Here is a tiny trained network, its code and every weight. The questions are about switching its units off for an input and a target symbol, where a switched-off unit gives its printed mean instead of its output.

import numpy as np


def w(rows, s, z=0):
    codes = np.array(rows[::2]) - 128.0
    scale = np.full(codes.shape[1], s)
    scale[-1] = z or s
    return codes * scale


def f(y):
    return np.maximum(y, 0)


def softmax(a):
    e = np.exp(a - a.max(-1, keepdims=True))
    return e / e.sum(-1, keepdims=True)


def log_softmax(a):
    a = a - a.max(-1, keepdims=True)
    return a - np.log(np.exp(a).sum(-1, keepdims=True))


def net(x, mask):
    ids = ['αβηθλμστφ'.index(c) for c in x.split()]
    T = len(ids)
    res = E[ids] + P[:T]
    u = 0
    for l in range(2):
        r = res
        for j in range(2):
            rows = slice(2 * j, 2 * j + 2)
            q, k, v = (r @ M[l][rows].T for M in (Q, K, V))
            z = softmax(np.where(np.tri(T) > 0, q @ k.T / 2**0.5, -1e9)) @ v
            o = O[l][rows]
            res = res + np.where(mask[u + j], z, o[:, -1]) @ o[:, :-1]
        u += 2
        y = f(res @ A[l][:, :-1].T + A[l][:, -1])
        res = res + np.where(mask[u : u + 16], y, B[l][:, -1]) @ B[l][:, :-1]
        u += 16
    return log_softmax(res[-1] @ U[:, :-1].T + U[:, -1])


Q, K, V, O, A, B = {}, {}, {}, {}, {}, {}
E = w([
[217,213,119,181,111],'α',
[148,89,144,52,132],'β',
[140,156,123,94,22],'η',
[126,136,213,129,188],'θ',
[204,159,156,162,170],'λ',
[148,93,150,55,130],'μ',
[121,206,246,148,228],'σ',
[146,46,55,161,180],'τ',
[40,171,184,253,83],'φ',
],0.018)
P = w([
[143,118,246,133,99],'0',
[136,135,191,113,127],'1',
[136,145,164,104,138],'2',
[139,146,149,98,142],'3',
[138,146,140,106,140],'4',
[137,142,136,115,138],'5',
[137,129,136,117,134],'6',
[140,117,136,116,128],'7',
[138,118,131,122,129],'8',
[138,110,130,127,128],'9',
[136,112,125,136,129],'10',
[135,111,120,140,131],'11',
[133,112,117,150,136],'12',
],0.014)
Q[0] = w([
[253,138,232,137,223],'0.h1',
[191,138,85,177,82],'0.h1',
[132,98,90,120,136],'0.h2',
[86,65,216,100,135],'0.h2',
],0.0059)
K[0] = w([
[191,108,156,182,232],'0.h1',
[254,179,63,184,141],'0.h1',
[242,69,113,122,186],'0.h2',
[74,142,164,191,79],'0.h2',
],0.007)
V[0] = w([
[116,80,94,186,255],'0.h1',
[128,119,162,184,127],'0.h1',
[82,120,55,188,191],'0.h2',
[134,95,124,173,137],'0.h2',
],0.0085)
O[0] = w([
[3,203,111,48,55,125],'0.h1',
[167,190,250,117,158,184],'0.h1',
[133,95,29,223,92,3],'0.h2',
[181,71,188,121,70,150],'0.h2',
],0.0064,0.0035)
A[0] = w([
[124,77,139,150,140,113],'0.n1',
[136,68,70,164,113,67],'0.n2',
[136,207,124,132,179,139],'0.n3',
[42,49,111,158,106,208],'0.n4',
[152,124,243,195,151,138],'0.n5',
[180,63,183,218,128,206],'0.n6',
[141,52,141,201,189,133],'0.n7',
[95,169,185,107,2,187],'0.n8',
[78,6,147,113,136,154],'0.n9',
[27,178,134,190,177,142],'0.n10',
[183,76,128,186,127,77],'0.n11',
[85,100,61,181,103,5],'0.n12',
[196,121,164,79,140,88],'0.n13',
[200,113,59,129,114,60],'0.n14',
[61,132,51,133,134,122],'0.n15',
[170,90,93,77,53,228],'0.n16',
],0.0093,0.003)
B[0] = w([
[110,110,149,145,153,158],'0.n1',
[91,79,161,92,122,180],'0.n2',
[140,95,156,56,122,184],'0.n3',
[141,72,152,135,127,186],'0.n4',
[29,108,95,125,93,255],'0.n5',
[106,133,105,101,37,230],'0.n6',
[104,146,180,174,201,201],'0.n7',
[129,174,190,227,254,199],'0.n8',
[161,149,200,139,91,204],'0.n9',
[58,138,77,166,119,159],'0.n10',
[128,143,101,97,114,179],'0.n11',
[101,127,149,59,37,157],'0.n12',
[95,167,113,158,94,226],'0.n13',
[110,112,106,76,115,174],'0.n14',
[138,71,115,75,108,156],'0.n15',
[141,168,104,75,121,206],'0.n16',
],0.0082,0.0079)
Q[1] = w([
[49,113,157,126,166],'1.h1',
[94,75,90,148,127],'1.h1',
[131,116,135,154,40],'1.h2',
[245,73,105,149,112],'1.h2',
],0.011)
K[1] = w([
[32,105,159,157,202],'1.h1',
[168,253,104,119,49],'1.h1',
[85,10,68,135,152],'1.h2',
[156,92,247,120,98],'1.h2',
],0.0046)
V[1] = w([
[112,67,151,148,167],'1.h1',
[175,242,95,175,111],'1.h1',
[120,22,139,71,254],'1.h2',
[159,176,219,120,71],'1.h2',
],0.007)
O[1] = w([
[99,64,165,211,130,143],'1.h1',
[21,111,103,117,47,56],'1.h1',
[74,151,139,59,33,71],'1.h2',
[255,112,147,130,175,254],'1.h2',
],0.0075,0.0071)
A[1] = w([
[96,162,122,112,88,141],'1.n1',
[108,154,171,150,115,141],'1.n2',
[63,116,140,109,160,173],'1.n3',
[136,117,97,88,90,184],'1.n4',
[121,100,171,117,126,170],'1.n5',
[71,133,118,137,91,3],'1.n6',
[155,115,131,110,104,115],'1.n7',
[171,106,156,158,169,239],'1.n8',
[164,108,86,129,88,185],'1.n9',
[62,144,131,84,102,153],'1.n10',
[190,161,148,148,158,4],'1.n11',
[61,125,103,119,69,113],'1.n12',
[155,134,3,113,118,39],'1.n13',
[118,116,165,125,114,162],'1.n14',
[119,169,108,112,153,76],'1.n15',
[136,68,83,127,116,217],'1.n16',
],0.017,0.0047)
B[1] = w([
[177,65,71,64,166,144],'1.n1',
[130,87,117,111,147,172],'1.n2',
[78,110,100,55,91,175],'1.n3',
[122,38,192,124,128,165],'1.n4',
[140,166,105,177,99,193],'1.n5',
[231,136,38,125,102,146],'1.n6',
[71,178,105,152,152,161],'1.n7',
[131,163,106,127,124,253],'1.n8',
[41,188,76,76,94,156],'1.n9',
[106,169,149,219,194,165],'1.n10',
[118,63,126,133,109,217],'1.n11',
[117,164,193,179,108,162],'1.n12',
[2,70,247,162,118,133],'1.n13',
[152,112,101,90,139,170],'1.n14',
[139,84,157,133,175,138],'1.n15',
[119,184,155,116,113,172],'1.n16',
],0.0096,0.017)
U = w([
[147,90,168,148,140,240],'α',
[133,253,100,114,106,182],'β',
[128,49,83,56,89,183],'η',
[106,97,167,127,100,72],'θ',
[121,111,124,119,118,8],'λ',
[119,119,125,122,119,8],'μ',
[108,132,134,130,140,3],'σ',
[108,120,122,120,140,51],'τ',
[109,98,101,136,120,75],'φ',
],0.018,0.005)

Each question gives the input, a string of symbols that net reads in full, and the target symbol t.
The units are the heads (2 rows each of Q, K, V and O) and the neurons (one row each of A and B). Each row of codes is followed by its name. A weight is (code - 128) times the scale printed after its matrix; where a second scale follows, it is the last column's (O, A, B and U).
mask holds one flag per unit, layer by layer, with each layer's heads first. A switched-off unit (its flag False) gives its mean, the last column of its rows in O or B, instead of its output. The means were averaged over made-up inputs and are rounded, as every weight is.
A unit's drop is (log p(t) with every unit on - log p(t) with that unit switched off) / (log p(t) with every unit on - log p(t) with every unit switched off).
The circuit of an input: a set's keep is (log p(t) with only the set's units on - log p(t) with every unit switched off) / (log p(t) with every unit on - log p(t) with every unit switched off). Starting from the 12 units with the biggest drops (on a tie, the unit counted first), units are removed one at a time, each time the one whose removal leaves the highest keep (on an exact tie, the one counted first), for as long as the keep stays at least 0.8.
units of the circuit, in order: the units of the circuit, biggest drop first
unit that matters most: the unit with the biggest drop
k most important neurons: the k neurons with the biggest drops, biggest first
k most important neurons of layer l: the k neurons of layer l with the biggest drops, biggest first
heads that matter: for each layer, one digit per head in row order, 1 if its drop is at least 0.15 and else 0, layers parted by /
input τ τ η λ, target α: heads that matter => 10 / 00
input η η η α η σ α σ α η α, target θ: 2 most important neurons => (1.n13; 0.n8)
input λ σ η η τ η η τ τ η, target θ: units of the circuit, in order => (1.n4; 1.n12; 1.h2)
input β η θ, target η: 4 most important neurons of layer 0 => (0.n3; 0.n5; 0.n6; 0.n16)
input τ β θ λ τ τ τ λ φ μ η, target α: unit that matters most => 0.n8
input λ τ η τ α η η, target η: units of the circuit, in order => (0.h1; 1.n10)
input τ β τ α τ τ τ η α θ η α α, target θ: 3 most important neurons of layer 1 => (1.n13; 1.n4; 1.n12)
input τ τ τ τ τ η η τ α η φ μ, target α: units of the circuit, in order => (0.n5; 1.n3)
input η τ β β τ τ τ φ σ α, target α: 2 most important neurons => (1.n11; 0.n8)
input τ σ η α α τ, target β: units of the circuit, in order => (1.n11; 1.n4)
input α σ τ α τ θ β, target α: 3 most important neurons => (0.n5; 1.n11; 0.n6)
input λ τ λ η η τ σ η η, target θ: units of the circuit, in order => (1.n4; 1.h2; 1.n12)
input θ τ φ η τ μ β τ β η η, target η: 3 most important neurons of layer 1 => (1.n1; 1.n4; 1.n10)
input τ τ τ τ τ τ τ, target θ: 4 most important neurons => (1.n4; 1.n12; 1.n10; 0.n15)
input η τ τ, target β: heads that matter => 01 / 00
input φ τ α τ τ τ β η τ, target θ: 4 most important neurons of layer 1 => (1.n4; 1.n12; 1.n10; 1.n8)
input η β η θ, target η: 3 most important neurons => (1.n3; 0.n3; 0.n6)
input τ θ α, target α: unit that matters most => 1.n11
input η φ τ θ τ α τ τ λ τ β, target α: 2 most important neurons of layer 1 => (1.n11; 1.n9)
input η α τ α α η φ η τ σ, target τ: 2 most important neurons of layer 0 => (0.n10; 0.n5)
input τ τ η μ σ σ, target σ: 2 most important neurons of layer 0 => (0.n10; 0.n3)
input α β τ η θ τ α λ α, target η: most important neuron => (0.n7)
input τ τ α α σ, target σ: 3 most important neurons => (0.n10; 0.n5; 1.n10)
input λ α τ, target α: 2 most important neurons of layer 0 => (0.n7; 0.n5)
input τ λ τ β μ, target α: 3 most important neurons of layer 0 => (0.n5; 0.n8; 0.n6)
